Below are the code and all the weights of a small trained network. Each question names an input and a target symbol and asks about switching units off, where a switched-off unit gives its printed mean instead of its output.

import numpy as np


def w(rows, s, z=0):
    codes = np.array(rows[::2]) - 128.0
    scale = np.full(codes.shape[1], s)
    scale[-1] = z or s
    return codes * scale


def norm(h):
    return h / np.sqrt((h * h).mean(-1, keepdims=True) + 1e-5)


def f(y):
    return np.maximum(y, 0)


def softmax(a):
    e = np.exp(a - a.max(-1, keepdims=True))
    return e / e.sum(-1, keepdims=True)


def log_softmax(a):
    a = a - a.max(-1, keepdims=True)
    return a - np.log(np.exp(a).sum(-1, keepdims=True))


def net(x, mask):
    ids = ['αβγδεζθμξστφψω'.index(c) for c in x.split()]
    T = len(ids)
    res = E[ids] + P[:T]
    q, k, v = (norm(res) @ M[0].T for M in (Q, K, V))
    z = softmax(np.where(np.tri(T) > 0, q @ k.T / 2**0.5, -1e9)) @ v
    res = res + np.where(mask[0], z, O[0][:, -1]) @ O[0][:, :-1]
    y = f(norm(res) @ A[0][:, :-1].T + A[0][:, -1])
    res = res + np.where(mask[1:13], y, B[0][:, -1]) @ B[0][:, :-1]
    return log_softmax(norm(res)[-1] @ U[:, :-1].T + U[:, -1])


Q, K, V, O, A, B = {}, {}, {}, {}, {}, {}
E = w([
[139,140,134,114],'α',
[138,135,108,139],'β',
[189,105,58,26],'γ',
[114,122,132,135],'δ',
[117,111,117,149],'ε',
[153,255,114,155],'ζ',
[117,134,131,142],'θ',
[115,120,131,134],'μ',
[137,135,106,139],'ξ',
[137,135,105,138],'σ',
[142,97,104,123],'τ',
[116,121,132,135],'φ',
[139,132,105,136],'ψ',
[116,131,134,141],'ω',
],0.0095)
P = w([
[26,218,63,32],'0',
[57,216,136,112],'1',
[90,197,168,158],'2',
[125,177,185,180],'3',
[179,160,203,208],'4',
[206,109,251,215],'5',
[213,197,107,168],'6',
],0.0019)
Q[0] = w([
[70,106,56,1],'h0',
[57,62,187,55],'h0',
],0.0091)
K[0] = w([
[44,132,66,56],'h0',
[100,233,3,102],'h0',
],0.0063)
V[0] = w([
[1,7,129,86],'h0',
[93,204,230,41],'h0',
],0.0028)
O[0] = w([
[199,86,134,250,6],'h0',
[253,122,192,84,128],'h0',
],0.0045,0.0024)
A[0] = w([
[161,93,182,152,76],'n0',
[114,110,88,201,30],'n1',
[139,163,126,182,36],'n2',
[167,140,175,1,150],'n3',
[158,129,37,125,2],'n4',
[131,71,105,97,177],'n5',
[109,89,98,110,40],'n6',
[108,177,188,158,210],'n7',
[152,201,121,100,193],'n8',
[150,2,66,48,190],'n9',
[136,101,68,92,119],'n10',
[144,129,108,49,102],'n11',
],0.005,0.0013)
B[0] = w([
[142,110,104,108,139],'n0',
[142,141,200,171,144],'n1',
[157,86,139,139,157],'n2',
[135,166,184,153,182],'n3',
[76,111,138,90,161],'n4',
[120,154,112,165,135],'n5',
[166,149,148,155,131],'n6',
[135,118,80,105,229],'n7',
[128,75,156,116,252],'n8',
[152,189,3,193,144],'n9',
[74,128,154,134,152],'n10',
[127,106,189,152,165],'n11',
],0.0054,0.0038)
U = w([
[175,170,246,96,154],'α',
[22,151,125,76,217],'β',
[178,161,71,107,122],'γ',
[162,98,133,161,68],'δ',
[69,99,158,254,102],'ε',
[159,229,121,134,127],'ζ',
[147,61,119,71,40],'θ',
[184,91,133,187,167],'μ',
[119,132,123,127,21],'ξ',
[110,125,122,131,4],'σ',
[122,167,65,226,138],'τ',
[177,95,128,170,108],'φ',
[77,143,98,123,95],'ψ',
[185,13,112,58,157],'ω',
],0.0094,0.0029)

Each question gives the input, a string of symbols that net reads in full, and the target symbol t.
The units are the heads (2 rows each of Q, K, V and O) and the neurons (one row each of A and B). Each row of codes is followed by its name. A weight is (code - 128) times the scale printed after its matrix; where a second scale follows, it is the last column's (O, A, B and U).
mask holds one flag per unit, heads first, then neurons. A switched-off unit (its flag False) gives its mean, the last column of its rows in O or B, instead of its output. The means were averaged over made-up inputs and are rounded, as every weight is.
A unit's drop is (log p(t) with every unit on - log p(t) with that unit switched off) / (log p(t) with every unit on - log p(t) with every unit switched off).
The circuit of an input: a set's keep is (log p(t) with only the set's units on - log p(t) with every unit switched off) / (log p(t) with every unit on - log p(t) with every unit switched off). Starting from the 12 units with the biggest drops (on a tie, the unit counted first), units are removed one at a time, each time the one whose removal leaves the highest keep (on an exact tie, the one counted first), for as long as the keep stays at least 0.8.
circuit, biggest first: the units of the circuit, biggest drop first
k most important neurons: the k neurons with the biggest drops, biggest first
drop when u is switched off: that unit's drop, to one decimal
input α ε ε ω ω, target ω: 4 most important neurons	n7; n3; n9; n0
input β α ψ, target α: circuit, biggest first	h0; n3
input γ μ ε ω τ β β, target β: most important neuron	n4
input α β ω ω ω σ, target ω: circuit, biggest first	h0; n3
input γ θ β β δ, target β: 3 most important neurons	n8; n9; n7
input ψ φ α μ, target α: 2 most important neurons	n3; n8
input β α μ, target α: 3 most important neurons	n3; n4; n8
input β α β β β θ, target β: 2 most important neurons	n7; n8
input ψ α δ, target α: 3 most important neurons	n3; n4; n8
input β β ω φ, target ω: 3 most important neurons	n7; n9; n0
input ω α ψ, target α: drop when h0 is switched off	0.9
input ψ β ε β, target ε: drop when n2 is switched off	0.1
input ζ β β β β, target β: drop when h0 is switched off	1.0
input μ β α δ β β ψ, target β: drop when n8 is switched off	0.0
input ζ β β ε σ, target ε: most important neuron	n1
